Below are the code and all the weights of a small trained network. Each question names an input and a target symbol and asks about switching units off, where a switched-off unit gives its printed mean instead of its output.

import numpy as np


def w(rows, s, z=0):
    codes = np.array(rows[::2]) - 128.0
    scale = np.full(codes.shape[1], s)
    scale[-1] = z or s
    return codes * scale


def norm(h):
    return h / np.sqrt((h * h).mean(-1, keepdims=True) + 1e-5)


def f(y):
    return np.maximum(y, 0)


def softmax(a):
    e = np.exp(a - a.max(-1, keepdims=True))
    return e / e.sum(-1, keepdims=True)


def log_softmax(a):
    a = a - a.max(-1, keepdims=True)
    return a - np.log(np.exp(a).sum(-1, keepdims=True))


def net(x, mask):
    ids = ['αβγδεζηθμπσφψ'.index(c) for c in x.split()]
    T = len(ids)
    res = E[ids] + P[:T]
    u = 0
    for l in range(2):
        q, k, v = (norm(res) @ M[l].T for M in (Q, K, V))
        z = softmax(np.where(np.tri(T) > 0, q @ k.T / 3**0.5, -1e9)) @ v
        res = res + np.where(mask[u], z, O[l][:, -1]) @ O[l][:, :-1]
        u += 1
        y = f(norm(res) @ A[l][:, :-1].T + A[l][:, -1])
        res = res + np.where(mask[u : u + 12], y, B[l][:, -1]) @ B[l][:, :-1]
        u += 12
    return log_softmax(norm(res)[-1] @ U[:, :-1].T + U[:, -1])


Q, K, V, O, A, B = {}, {}, {}, {}, {}, {}
E = w([
[167,254,147,142,96,208],'α',
[115,130,107,117,112,146],'β',
[97,126,147,155,56,121],'γ',
[114,108,129,77,184,130],'δ',
[151,154,114,165,182,110],'ε',
[152,160,116,160,170,124],'ζ',
[163,135,124,138,151,48],'η',
[106,147,111,121,120,130],'θ',
[134,110,99,160,150,135],'μ',
[124,136,91,118,107,127],'π',
[41,91,152,165,142,109],'σ',
[149,181,174,105,67,77],'φ',
[112,104,90,101,107,143],'ψ',
],0.036)
P = w([
[204,54,255,149,207,154],'0',
[106,202,158,176,137,150],'1',
[99,218,124,150,127,152],'2',
[105,196,97,142,118,127],'3',
[107,213,75,139,131,104],'4',
[108,186,45,131,121,101],'5',
[99,171,21,122,120,82],'6',
[103,167,9,122,107,86],'7',
],0.0082)
Q[0] = w([
[103,133,12,147,83,130],'L0H1',
[103,136,126,71,33,144],'L0H1',
[152,158,92,4,206,149],'L0H1',
],0.014)
K[0] = w([
[171,53,174,204,140,169],'L0H1',
[177,160,250,114,97,131],'L0H1',
[213,113,112,7,207,105],'L0H1',
],0.013)
V[0] = w([
[126,89,112,96,164,194],'L0H1',
[53,159,210,103,151,139],'L0H1',
[1,70,24,120,129,51],'L0H1',
],0.0085)
O[0] = w([
[101,159,133,128,160,196,192],'L0H1',
[155,115,108,62,252,34,4],'L0H1',
[218,86,182,138,119,165,130],'L0H1',
],0.013,0.00024)
A[0] = w([
[141,125,90,36,161,167,94],'L0N1',
[109,47,151,186,163,167,97],'L0N2',
[149,91,143,57,105,190,70],'L0N3',
[201,160,249,190,84,115,106],'L0N4',
[185,95,119,222,163,196,110],'L0N5',
[156,73,28,170,120,138,1],'L0N6',
[154,66,170,140,163,79,131],'L0N7',
[76,101,245,167,78,77,133],'L0N8',
[116,184,88,183,109,96,131],'L0N9',
[124,113,138,95,120,32,88],'L0N10',
[135,212,132,219,168,90,94],'L0N11',
[154,83,85,113,155,89,97],'L0N12',
],0.012,0.01)
B[0] = w([
[138,172,189,180,125,170,192],'L0N1',
[53,95,142,172,151,52,182],'L0N2',
[96,69,182,90,45,95,166],'L0N3',
[138,252,142,102,203,129,233],'L0N4',
[135,140,109,78,109,17,235],'L0N5',
[57,230,113,150,2,199,141],'L0N6',
[149,100,89,136,115,216,183],'L0N7',
[96,205,168,216,161,172,254],'L0N8',
[123,68,126,72,88,177,245],'L0N9',
[86,124,121,4,81,127,221],'L0N10',
[254,80,88,104,92,174,185],'L0N11',
[152,149,172,83,169,191,164],'L0N12',
],0.0093,0.0058)
Q[1] = w([
[155,205,164,77,94,93],'L1H1',
[149,107,65,10,154,207],'L1H1',
[139,110,37,97,8,166],'L1H1',
],0.015)
K[1] = w([
[159,249,99,70,70,36],'L1H1',
[51,59,104,28,138,163],'L1H1',
[56,24,77,108,69,38],'L1H1',
],0.011)
V[1] = w([
[60,211,47,189,144,21],'L1H1',
[120,74,11,225,105,240],'L1H1',
[181,190,66,88,157,253],'L1H1',
],0.005)
O[1] = w([
[84,225,127,110,184,33,221],'L1H1',
[129,94,59,213,254,113,3],'L1H1',
[102,76,114,168,224,238,56],'L1H1',
],0.0082,0.0022)
A[1] = w([
[142,66,137,148,22,13,83],'L1N1',
[137,136,23,45,138,114,113],'L1N2',
[245,84,191,35,164,176,8],'L1N3',
[69,37,196,237,171,102,48],'L1N4',
[101,115,118,221,255,163,89],'L1N5',
[169,80,189,128,59,166,148],'L1N6',
[69,132,161,46,85,130,140],'L1N7',
[217,126,142,148,155,59,90],'L1N8',
[146,71,61,203,35,180,105],'L1N9',
[243,165,193,168,121,74,1],'L1N10',
[197,160,108,78,193,152,100],'L1N11',
[105,222,130,152,57,96,108],'L1N12',
],0.013,0.0093)
B[1] = w([
[96,176,130,110,99,141,185],'L1N1',
[164,119,175,193,137,138,206],'L1N2',
[33,5,152,125,185,128,152],'L1N3',
[168,147,140,228,98,25,147],'L1N4',
[154,141,105,77,56,93,157],'L1N5',
[125,173,130,46,144,104,187],'L1N6',
[215,114,119,146,143,122,244],'L1N7',
[126,144,102,80,168,41,147],'L1N8',
[131,151,188,116,148,63,186],'L1N9',
[161,199,112,182,196,114,145],'L1N10',
[129,179,139,168,81,132,161],'L1N11',
[57,52,119,89,109,144,245],'L1N12',
],0.016,0.011)
U = w([
[168,153,204,32,108,89,68],'α',
[18,126,68,80,213,2,20],'β',
[40,179,226,186,104,167,120],'γ',
[120,178,37,114,146,151,160],'δ',
[120,111,91,171,148,141,181],'ε',
[104,51,150,90,219,150,191],'ζ',
[112,206,129,126,237,116,175],'η',
[156,207,86,151,68,210,85],'θ',
[167,37,40,91,156,65,111],'μ',
[106,104,54,151,155,141,158],'π',
[209,88,135,170,106,197,253],'σ',
[115,84,216,208,114,44,98],'φ',
[122,42,80,135,34,140,125],'ψ',
],0.0093,0.0041)

Each question gives the input, a string of symbols that net reads in full, and the target symbol t.
The units are the heads (3 rows each of Q, K, V and O) and the neurons (one row each of A and B). Each row of codes is followed by its name. A weight is (code - 128) times the scale printed after its matrix; where a second scale follows, it is the last column's (O, A, B and U).
mask holds one flag per unit, layer by layer, with each layer's heads first. A switched-off unit (its flag False) gives its mean, the last column of its rows in O or B, instead of its output. The means were averaged over made-up inputs and are rounded, as every weight is.
A unit's drop is (log p(t) with every unit on - log p(t) with that unit switched off) / (log p(t) with every unit on - log p(t) with every unit switched off).
The circuit of an input: a set's keep is (log p(t) with only the set's units on - log p(t) with every unit switched off) / (log p(t) with every unit on - log p(t) with every unit switched off). Starting from the 12 units with the biggest drops (on a tie, the unit counted first), units are removed one at a time, each time the one whose removal leaves the highest keep (on an exact tie, the one counted first), for as long as the keep stays at least 0.8.
circuit, biggest first: the units of the circuit, biggest drop first
unit that matters most: the unit with the biggest drop
top k neurons: the k neurons with the biggest drops, biggest first
k most important neurons of layer l: the k neurons of layer l with the biggest drops, biggest first
drop of u: that unit's drop, to one decimal
input α γ ψ γ φ ψ ψ ψ, target β: top 2 neurons -> L0N11, L0N7
input σ γ μ β, target ζ: circuit, biggest first -> L0H1, L1N3
input γ ψ ψ ψ γ, target ψ: 3 most important neurons of layer 1 -> L1N12, L1N7, L1N9
input η ψ γ σ γ π, target φ: top 3 neurons -> L1N9, L0N8, L1N2
input σ μ β, target ζ: unit that matters most -> L1N3
input β ψ β γ ζ μ ψ θ, target δ: top 3 neurons -> L1N5, L1N12, L0N5
input π ψ γ ψ π ψ, target γ: circuit, biggest first -> L1N9, L0H1
input η μ ψ ψ ψ, target φ: circuit, biggest first -> L0H1, L1H1, L1N2
input φ δ γ γ ψ β, target μ: 3 most important neurons of layer 1 -> L1N7, L1N2, L1N9
input μ π ψ ψ η η, target η: top 2 neurons -> L0N4, L1N3
input η β θ, target φ: top 2 neurons -> L1N9, L0N9
input φ ζ φ ψ, target μ: 3 most important neurons of layer 1 -> L1N7, L1N2, L1N9
input φ μ φ γ ψ ψ, target μ: 3 most important neurons of layer 1 -> L1N2, L1N7, L1N9
input η γ θ β β, target φ: most important neuron of layer 1 -> L1N9
input φ ψ ψ δ α ψ π, target μ: 4 most important neurons of layer 1 -> L1N2, L1N7, L1N9, L1N6
input δ α π, target θ: top 3 neurons -> L1N5, L1N12, L1N7
input μ ψ μ γ ψ ψ, target ψ: top 3 neurons -> L0N5, L0N2, L1N12
input δ ψ δ μ ψ γ ψ ψ, target θ: 3 most important neurons of layer 1 -> L1N5, L1N12, L1N11
input β θ β, target δ: 2 most important neurons of layer 1 -> L1N5, L1N12
input π μ μ μ α ψ γ, target γ: 3 most important neurons of layer 0 -> L0N8, L0N4, L0N5
input φ π ζ ψ ε θ, target μ: 2 most important neurons of layer 1 -> L1N7, L1N2
input σ φ ψ, target ζ: drop of L1N3 -> 0.6
input β ζ ψ, target δ: drop of L1N10 -> 0.0
input φ ψ ψ φ β η γ, target γ: drop of L0H1 -> 0.5
input σ σ γ ψ, target ζ: drop of L0H1 -> 1.2
input β γ π ψ, target δ: 3 most important neurons of layer 1 -> L1N5, L1N12, L1N3
